Each row is shifted at random along 6 fixed directions that mean nothing.
Known rows, with every step that occurs:
G, N, C, A: -223, 42, 251, -210, 176, -154, 453, 36, 103, 252, 145, 389, -92, 134, 5, -117, 127, 405, 33, 102, -4, -43, -215, 78, 5, -127, 59, -104, 14, 6, -1, -251, -189, 214, 156, 22, -22, -4, 129, -410, -158, 14, -132, -26, 380, -432, -252, -111, -648
N, G, A, L: -397, 117, 87, -86, -88, 146, -2, 61, 14, -25, 85, 120, -247, -89, -224, -36, 87, -33, 380, -6, 94, 31, 40, 461, 129, -43, -163, -157, -104, -408, -28, -181, 76, -210, -279, 195, 53, 69, 365, -146, -160, -318, -132, -41, 229, 140, -344, -260, -145
N, A, C, U, P, G, L: -11, 367, 275, 336, -27, -78, 132, 31, 155, 59, -6, 362, -151, -180, -68, 174, 283, 162, -58, -86, 45, 9, 21, -81, 246, -294, 132, -142, -134, 29, 123, -336, -62, -231, 179, 197, -10, -24, 200, 1, -246, -303, -201, -191, -254, -186, 22, -397, -734
U, P, A, L, G, N, C: 197, 191, 150, 364, 8, 68, -85, 7, 62, 108, -3, 316, -44, -15, -84, 226, -179, 269, -245, -32, 139, -130, -128, -1, -124, -315, 93, 18, -143, -42, 162, -249, -125, -158, 283, 86, 63, 285, 166, -13, -36, -363, -272, -148, -335, 55, 93, 103, -509
N, G, U, A: 35, 283, 90, -249, 76, 68, 53, -15, -26, 192, 31, 319, -143, 88, 132, -272, 12, 205, -81, -13, 57, -51, 168, 275, 445, -233, -95, -33, 99, 83, -140, -147, -212, -26, -36, -75, -56, 1, 201, -364, -204, -17, -122, 100, 119, -188, -249, -558, -354
L, P, M, A, G, N: 55, 50, 101, 128, 196, -22, 1, 210, -45, -133, 320, 99, 24, 49, -51, 177, -469, 421, 132, -21, -82, -242, -21, 184, 213, 23, -181, 16, -14, 127, 392, -99, -269, -159, 243, 189, 10, -123, 68, -275, -235, -167, -28, 175, -442, -27, -98, -87, -219
U, G, P, N, C: 340, 89, -283, -178, -77, 281, -285, -63, -60, -19, -47, -97, 66, -207, 95, 97, -431, 43, -205, 0, -75, 386, -81, 247, -193, 178, 114, 43, 0, -338, -86, 154, 127, -237, -5, 42, 202, 71, 118, 88, 315, 137, -89, 55, -491, 9, 40, -17, 141
U, P, M, N, C, A, L: 504, 162, 80, -49, 95, 9, 373, 188, 33, 275, -130, 428, -182, 55, 494, 326, -26, 461, -511, -63, -164, -36, 142, -282, -135, 24, -17, 133, 135, 220, -26, -327, -107, -16, 196, 0, -327, 360, 184, -161, 163, -54, -344, -200, 114, -249, 286, -181, -346
C, A, U, G, L, P, N, M: -217, 350, 322, 244, 32, -22, 139, 127, 24, 90, 184, 504, -277, -138, 197, 136, 73, 118, 61, 13, -59, -230, 10, -209, 52, -78, -185, -111, 133, 76, 368, -321, -125, -51, -29, -194, -270, 9, 375, -84, -234, -204, -153, 75, 83, -287, -27, -409, -479
M, G, L, P, U, A: 359, 225, -111, 52, -18, 225, -147, 37, 1, 2, -203, -33, -461, -69, 96, 73, -59, 33, -6, -170, -96, 37, 63, -119, 122, 394, -101, 51, 26, -322, 63, 1, 92, -314, -85, -202, -14, 218, 270, -54, 207, -43, 1, 27, -128, 17, 54, 50, 186
M, A, L, G, N, C: 176, 92, 115, -130, -175, 171, 52, 318, 186, 309, -107, 201, -302, 148, 17, -3, -62, 272, -71, -55, 145, -120, 39, -19, 150, -12, -141, 82, -76, -74, -159, -341, -239, -160, 114, -55, 141, 121, -21, -345, -154, -251, -186, 76, 68, -106, -15, -45, -163
P, U, G, A: 332, 223, 185, 167, 207, -81, 15, -35, 181, 90, -67, 116, -5, -265, -288, -125, 2, 399, -178, -12, -229, 67, -185, 274, -103, 315, 37, 57, 17, -176, 100, -107, -329, -144, -13, 86, 145, -126, 115, -488, 23, -35, -36, -434, -551, 2, 271, -196, -55
N, C, A, U, P: -61, 303, -137, 27, 79, -71, -105, 68, 37, 124, 43, 336, 54, -72, 279, 242, -131, 254, -241, 118, 9, 62, 82, 83, 195, -364, -4, -77, 66, 48, -59, -69, -149, -100, 184, -12, 88, 74, -26, -84, -79, -199, -146, -163, -282, -299, 136, -349, -571
C, N, M, A, U, P, G, L: -3, 156, 95, -22, -76, 14, 102, 87, 219, 450, -47, 334, -108, 80, 14, 97, 224, 387, -145, -275, 36, -161, -55, -56, -68, 115, -147, 52, -85, -46, -56, -511, -148, -4, 297, 32, -133, -103, 73, -284, -414, -333, -204, 4, 94, -163, 8, 209, -470
U, G, N, C, A, L: 238, 80, -54, -188, -72, 123, -256, -24, 100, 245, -132, 13, 98, -34, -53, -183, -149, 219, -98, -17, 80, 192, -308, 394, -280, 31, 181, 169, -8, -363, -399, -171, -145, -49, 44, -37, 378, -141, 14, -391, 72, 78, -108, -18, -217, 15, -14, 240, -126
G, A, U, P, M, N: -76, 257, 285, 138, 86, -109, 351, -54, -14, 151, 176, 393, -182, -101, -32, 93, 143, 371, 120, 74, 29, -300, -80, -56, -38, -91, -31, -76, -4, 37, 302, -410, -56, 74, -161, 33, -163, 26, 405, -99, -247, -414, -277, -126, 202, -55, -124, -377, -504
N, A, U, P: -8, 201, 98, -21, -42, 154, 194, 199, 110, 637, -267, 486, -24, 76, 75, -142, 474, 382, -144, -112, 172, -117, -121, -438, 76, -341, -117, -55, 103, 21, -135, -366, -6, 176, 185, -139, -9, 133, -73, -533, -197, -322, -613, -41, 460, -150, -21, 17, -437
N, M, G, U, A, C: -48, 210, 154, -366, 259, -233, 162, 117, 155, 201, 31, 154, -76, -16, 168, 7, -35, 435, -126, 59, -50, -90, 280, 247, 308, -113, -28, 21, 53, 22, -136, -230, -489, -70, 162, -139, -104, -173, 108, -417, -198, 109, 1, -35, -169, -438, -202, -321, -481
M, N, A, U, P: 630, 215, -78, 156, -209, 271, -18, 119, 76, 422, -319, 82, 16, -25, -65, 97, 182, 340, -428, -175, 120, 6, -201, -45, 113, 160, -2, 366, -103, -103, -219, -497, -55, -251, 74, -13, 185, 160, -95, -188, -123, -266, -401, -249, -317, 181, 340, 497, -251
C, M, N, G, A, U, P: 96, 263, -114, 35, -121, 42, -149, 10, -78, 133, 54, -82, 52, -227, -136, 236, 194, 170, 239, -37, 59, 149, -25, 378, -282, 83, 5, 128, -126, -289, -135, -73, 85, -327, -139, 204, 216, -89, 256, -26, -172, -247, -96, -123, -113, 466, 140, 228, -62
U, P, A, L, G: 6, 148, 114, 351, -96, 218, -318, 70, -85, 154, 54, 322, -31, 114, -77, 179, -93, 202, -37, -178, 267, -127, -34, -105, -193, -323, -28, -41, -118, -95, 204, -33, 53, -77, 185, 29, 54, 358, 198, -2, -2, -488, -411, -61, -134, 191, -74, 86, -374
U, A, L, G, P, M, N: -29, -19, 191, 10, -76, 12, -255, 217, -17, 94, 150, 99, -100, -36, -204, -130, -120, 326, 416, 16, 174, -52, 27, 305, -72, -168, 81, 24, -341, -357, -11, 82, -47, -224, 157, 78, 298, -81, 118, -335, -81, -188, -121, 257, -201, 410, -58, 119, -43
U, P, A, C, M: 215, 182, 11, 137, 100, -34, -267, 138, -53, 263, 53, 284, 259, 97, 55, 223, 42, 434, -42, -90, 146, -163, 39, -63, -142, -287, 156, -4, -4, 33, 55, -24, -106, -57, 311, 188, 185, 128, 55, -201, 52, -316, -288, -43, -336, 13, 49, 27, -505
G, P, M, N, C, A: 79, 68, 18, -209, 127, -130, 309, 108, -115, 88, 165, 122, -37, 79, 228, 110, -175, 273, -73, 174, -135, 51, 146, -103, 11, -79, -19, -47, 20, -18, 206, 57, -9, -59, 157, 98, -129, 116, 208, 14, 118, 71, -110, 203, -7, -155, -56, -418, -171
P, N, C, M, A, L, G, U: -86, 255, -140, -102, -86, 226, -156, 163, -132, 86, 166, 178, 8, 54, 482, 146, 13, 89, -145, -53, 83, 206, 107, 45, 54, -284, -83, -53, 36, 379, -251, 28, -27, -3, 164, -118, -91, 248, 256, 294, 6, -197, 10, -85, -49, -486, 31, -347, -542
M, A, G, L, P, U: 122, 231, 152, 102, -116, 252, 204, 206, 48, -30, 2, 273, -673, -71, 100, 262, -45, -27, 99, -212, -97, -79, 418, -199, 253, 213, -289, -84, 79, 76, 369, -138, -1, -359, -245, -31, -249, 208, 424, -5, -10, -277, -236, 97, 157, -96, -74, -492, 19
N, A, L, P, M: -464, 64, 203, 112, -11, -9, -107, 327, 11, -54, 147, 148, -3, -70, -131, 57, 155, 189, 403, 111, 180, -40, 7, 84, 217, -239, -80, -224, -177, -186, 126, 19, -7, -119, 111, 59, 119, 61, 55, -185, -97, -427, -285, 26, -99, 81, -154, -198, -342
L, P, G, N, M, A: -118, -46, -124, -347, 107, 194, -8, 166, -108, -18, 177, 33, 208, 247, 170, -62, -227, 199, 271, -6, -70, 38, -100, 157, 193, 115, -176, -66, 46, -24, -6, 169, 23, 40, 224, -41, 19, 26, -14, -278, 206, 52, -40, 98, -183, -175, -362, 150, -25
M, G, U, P: 299, 274, -206, -298, -12, 216, -99, -95, -119, 58, 8, 2, -166, -20, 194, 68, -92, 122, -89, -50, 45, 190, 118, 49, 102, 240, -47, 28, 68, -74, -33, 178, 83, -130, -226, -283, -34, 184, 270, 28, 264, 17, -70, 11, -151, -21, -115, -260, -66
U, G, L, P: 548, 185, 81, 68, 113, 169, 29, 94, 164, 9, -289, 123, -474, -199, 209, 151, -242, 175, -235, -15, -282, -5, 115, -161, 73, 640, -5, 111, 159, -318, 66, -225, -111, -275, -84, -161, -73, 155, 124, -219, 255, 182, -112, 85, -163, -130, 81, -281, 315
M, G, U, A, L, P: -38, 237, -10, -65, -65, 180, -16, -69, -41, -107, 40, -18, -360, -270, -124, -15, -14, 21, 285, 17, -17, 170, 102, 85, 107, 240, -89, -54, -137, -350, 196, 159, 229, -283, -435, -262, -48, 45, 375, 0, 43, -41, 4, 286, -88, 162, -97, -155, 113
L, P, U, G, N, M, A: 378, 123, 37, -72, 225, 129, 84, 148, 48, 143, -164, 139, 85, 2, 128, -4, -240, 357, -244, -32, -224, 35, -104, -54, 107, 139, -143, 138, 153, 45, 66, -175, -191, -28, 289, -95, -37, 16, -71, -429, 23, 158, -50, -111, -324, -287, 55, 85, 110
A, L, P, U, G, N, C: -388, 86, 448, -37, 209, 43, 149, 248, -18, 43, 123, 459, -56, 112, 37, 62, -192, 274, 141, 94, 57, -189, 18, -54, 19, -148, -193, -176, -116, -77, 225, -61, -84, 121, 275, -92, -244, 62, 218, -352, -135, -60, -87, 397, 173, -326, -429, -406, -296
U, A, G, P, M: 160, 80, 23, 141, -104, 164, -272, 64, 13, 108, 17, 97, -214, -119, -116, -59, -348, 198, 74, -229, -25, -11, 147, 164, -9, -158, 60, 140, -67, -111, 58, -6, -56, -395, -45, 145, 195, -160, 186, -196, -138, -145, -268, 298, -285, 266, 25, 60, 27
C, M, G, U, P, N, A, L: 188, 360, -24, -62, -19, -57, -125, 75, 44, 205, 10, 22, -19, -91, 120, 84, 186, 318, -25, 30, 43, -43, -19, 63, -155, 24, 43, 76, 15, 41, -189, -51, -196, -186, 84, -86, 98, -95, 237, -130, -96, -137, -5, 13, -192, -19, 215, -80, -293
U, G, P, N, A, C: 453, 88, -159, -425, 118, 15, -299, 137, -64, -43, 169, -13, 333, -68, 214, 54, -351, 247, 30, 204, 33, 146, -34, 438, 38, 78, 268, -47, 5, -160, -136, 146, -187, -176, 295, 115, 350, -101, 53, -163, 435, 210, 39, 70, -789, -125, -80, -302, -147
P, M, A, U: 155, 156, -159, -182, -24, 44, -276, 349, -110, 199, 144, -50, 141, -30, 294, 22, -88, 225, -32, -78, 1, 94, 192, 4, 177, 97, -132, 103, 169, 232, -171, 121, -193, -162, -128, -46, 124, 11, -74, -105, 149, -321, -236, 21, -340, 174, 164, -347, -138
M, A, U, G: 20, 243, 250, -106, -50, 21, 120, 161, 66, 366, 148, 530, -178, 121, -39, -65, 12, 429, 2, -81, 221, -395, 12, -72, 97, -89, -219, -149, 61, -10, 254, -290, -274, 100, 1, -79, -50, -78, 122, -601, -379, -356, -404, 224, 189, -129, -179, -395, -449
U, A, G, P, N: 403, 113, 32, -32, -50, 245, -134, 151, 29, 182, -35, 285, -238, 28, 210, -54, -337, 244, -133, -198, -61, -117, 166, 3, 131, -62, 68, 157, 71, 141, -26, -156, -139, -308, 87, 24, 45, -10, 194, -201, 6, 4, -258, 293, -232, -126, 15, -69, -63
G, U, A, C: 170, 375, 419, 17, 235, -228, 81, 34, 58, 111, 157, 399, -112, -26, 144, -75, -164, 507, -193, 124, -7, -321, 267, -33, 605, -154, 175, 69, 14, 398, 125, -183, -482, -64, 34, -151, -27, -197, 102, -218, -296, -45, -3, 280, -402, -421, -124, -875, -673

Rows:
123, 265, -389, -50, 70, -48, -342, 2, 37, 148, -227, -112, 44, -109, 181, 69, 25, 225, -74, 25, -69, 269, 65, 215, -64, -248, 69, 29, 8, -258, -393, 147, -40, -199, 253, 10, 307, -42, -22, -178, 7, -33, 86, -144, -264, -101, 286, 108, -58  N, C, M, G, L, P, U, A
-63, 184, 200, 355, -38, 188, 243, -131, -2, 187, 79, 191, -322, -79, -319, -29, 175, 256, 102, -182, 96, 193, -75, 10, -151, -326, -178, -14, -220, -122, 226, -163, 66, 16, 44, -72, -70, 138, 319, -120, -364, -167, -149, -197, 276, 179, -103, -12, -252  L, G, U, P, M, N, A
104, 376, 156, 178, -86, 191, 148, 57, -165, 35, -51, 260, -416, -100, 351, 272, 219, -96, 12, -217, -91, 167, 264, -194, -118, -28, -112, 27, 128, 58, 71, -162, 199, -234, -235, -102, -371, 287, 555, 264, -94, -84, -188, -19, 425, -75, 14, -266, -15  C, M, N, G, L, P, U, A
-180, 31, 225, -21, -113, 314, 16, 244, -16, 457, -114, 161, -203, 166, -90, -136, 172, 253, 165, -154, 170, 43, 72, -177, -224, -82, -268, 140, -217, -202, -193, -84, 99, 64, 79, -197, -51, 149, 163, -312, -138, -138, -180, 345, 510, 183, -251, 28, 16  A, L, G, U, P, M, N
-124, 54, -1, 361, -36, -14, -235, 107, 29, 144, -112, -248, -147, -147, -471, 9, 161, 304, 339, -33, 31, -149, -121, 19, 84, 246, -130, 102, -337, -536, 104, 7, 71, -225, 198, 158, 353, -123, -33, -259, -232, -447, -33, 142, -165, 550, 90, 409, -36  G, L, P, M, N, A, U
-195, 317, -216, -8, -17, 21, -42, -127, 6, 334, -127, 229, -53, 8, 166, 121, 128, 238, -127, -86, 99, 110, -12, 6, -290, -557, -46, -97, 72, -163, -227, -144, 63, 76, 92, -21, 14, 32, 210, -133, -313, -220, -200, -79, 366, -276, -12, -34, -411  N, C, M, G, A, U, P
397, 114, 166, -163, 213, -195, 489, 96, 135, 308, 59, 256, 84, 99, -342, -100, 240, 585, 17, 165, -43, -227, -98, 408, 89, 155, -47, 51, -275, -347, 139, -437, -238, -146, 388, 400, 39, -134, 143, -705, -272, 168, 46, 172, -197, 25, 11, 41, -341  M, N, G, P, A, C, U
-181, 211, 208, 320, -155, 117, -52, 54, 59, 126, 142, 305, -115, -100, -104, 131, 285, 144, 137, -197, 201, 115, -120, -3, -99, -212, -17, -69, -231, -14, 98, -348, 106, -81, 83, 1, -67, 46, 270, 150, -363, -439, -191, -17, 12, 35, -20, -80, -505  C, N, A, L, G, U, P, M
373, 352, -71, -50, -33, 90, -138, 277, 49, 297, -263, 85, 116, -18, 375, 118, 211, 64, -241, -102, 29, 192, 123, -241, 223, -365, 166, 106, 199, 196, -380, -262, -144, -268, 151, -47, 167, 64, 17, 39, 98, -47, -161, -118, -305, -375, 141, -251, -306  N, A, C, M, G, P, U
-14, 75, -180, -147, 94, 143, -41, 237, -147, 65, 104, 7, 155, 11, 159, 69, -13, 218, 292, -58, -90, 149, 124, 5, 183, -43, -213, -1, 26, 15, 56, 22, 167, -50, 62, 62, -10, -27, 39, -141, -59, -59, 39, 287, -80, -50, -96, -101, 39  L, P, M, A, C, N, G, U
-211, 166, 75, 177, -17, -9, 141, -39, 7, 275, 121, 101, -105, -60, -180, -110, 92, 227, -37, -252, -5, 61, -259, 35, -320, -201, -168, 25, 5, -104, 62, -230, -62, 23, -120, 10, -99, -94, 316, -235, -354, -238, -161, 53, 223, 57, 36, 150, -468  P, M, G, N, C, A, U
-129, 198, 22, 292, 49, 321, -63, -84, -150, -13, -75, 148, -15, -141, -10, 135, -187, 9, -45, -218, -122, 329, -134, -152, -227, -180, -174, -20, 59, -107, 233, 54, 292, -11, -9, -85, -150, 124, 222, 51, -140, -22, -125, 1, 54, -132, -107, 92, 89  L, P, U, G, N, C, M
427, 282, 200, -43, 167, -127, 13, 66, 170, 196, -87, 156, 112, -155, -28, -85, -70, 359, -333, 38, -124, 79, -156, 267, -132, 68, 99, 115, 37, 43, -162, -148, -465, -123, 217, 5, 142, -165, 73, -463, 24, 49, 27, -250, -522, -136, 282, -212, -244  P, U, G, N, C, M, A, L
-79, 183, 289, 369, 83, -28, 96, 105, 4, 10, -93, 101, -434, -202, -184, 215, 197, 185, 313, -79, -139, -98, 167, -249, 56, 228, -64, -29, -219, -319, 331, -7, 151, -233, 72, 70, -51, 46, 297, -68, -139, -212, 34, 180, 117, 116, -17, -60, -28  G, L, P, U, A, C, M, N
108, 225, 78, 188, -55, 261, -184, 299, 51, 478, -263, 239, -28, 272, 314, -236, 280, 20, -165, -96, 107, -32, 9, -396, -90, -365, -53, 161, 188, 127, -363, -346, -127, -35, 72, -304, -2, 371, 104, -63, 102, -155, -270, 170, 175, -273, 45, -48, -147  P, A, L, G, N, C, M
-424, 19, 2, 72, 29, 258, 88, 16, -125, -3, 135, 135, -94, -81, -114, 42, -5, 236, 261, -141, -54, 70, -94, -36, -13, -50, -284, -120, -133, -150, 346, 43, 303, 67, 67, -45, -210, 88, 257, -91, -280, -137, -90, 137, 181, -171, -219, 328, -153  L, P, N, M, G, U, A
24, 233, 174, -120, 86, -170, 18, 163, 156, 17, 243, 286, -126, -163, 177, 315, -4, 261, 42, 17, 12, -72, 170, 254, 175, 269, -12, -80, -55, 1, 117, -363, -302, -202, 129, -4, -123, -123, 168, -28, -196, -210, -29, -30, -338, -200, -58, -391, -458  C, N, M, A, U, G, L
443, 179, -60, -272, 13, 164, -247, 117, -116, -84, -2, 37, -14, 6, 498, 12, -209, 69, 54, 115, -7, 101, 72, 254, -54, 175, 131, 104, 210, -81, -253, -149, -67, -100, -203, -200, 60, 137, 294, 26, 455, 75, -100, -92, -291, -156, -98, -441, 146  U, G, A, L, P, M, N
264, 127, 66, 154, 119, 173, 99, 153, 142, 259, -145, 172, 162, 228, 43, -58, -195, 398, -230, -175, -176, -226, -326, -173, 147, 9, -80, 207, 88, 106, -77, -413, -232, -65, 413, 53, 34, -119, -117, -433, -221, 70, -37, 193, -304, -369, -21, 358, -213  L, P, G, N, A, C, M
59, 271, 132, 93, -41, 197, 59, 12, 34, 270, -116, 233, 50, -164, 74, 253, -16, 89, -256, -318, -103, 331, 82, -186, -69, -81, 57, 180, -63, 98, -119, -270, 167, -210, 46, 152, -132, -77, 127, 147, -197, 19, -102, 111, -142, -169, -122, -76, -392  A, C, U, P, G, N, M
-181, 175, -86, 188, -54, 95, -328, 103, -205, 86, -22, -43, -171, 98, 166, 102, 30, 53, 213, -68, 92, -57, 118, -168, 142, -84, -151, 33, -63, -170, 0, 94, 169, -56, 147, -92, 89, 131, 157, 133, -28, -362, -47, 167, 100, 107, -125, -76, -171  G, L, P, M, N, C, A, U
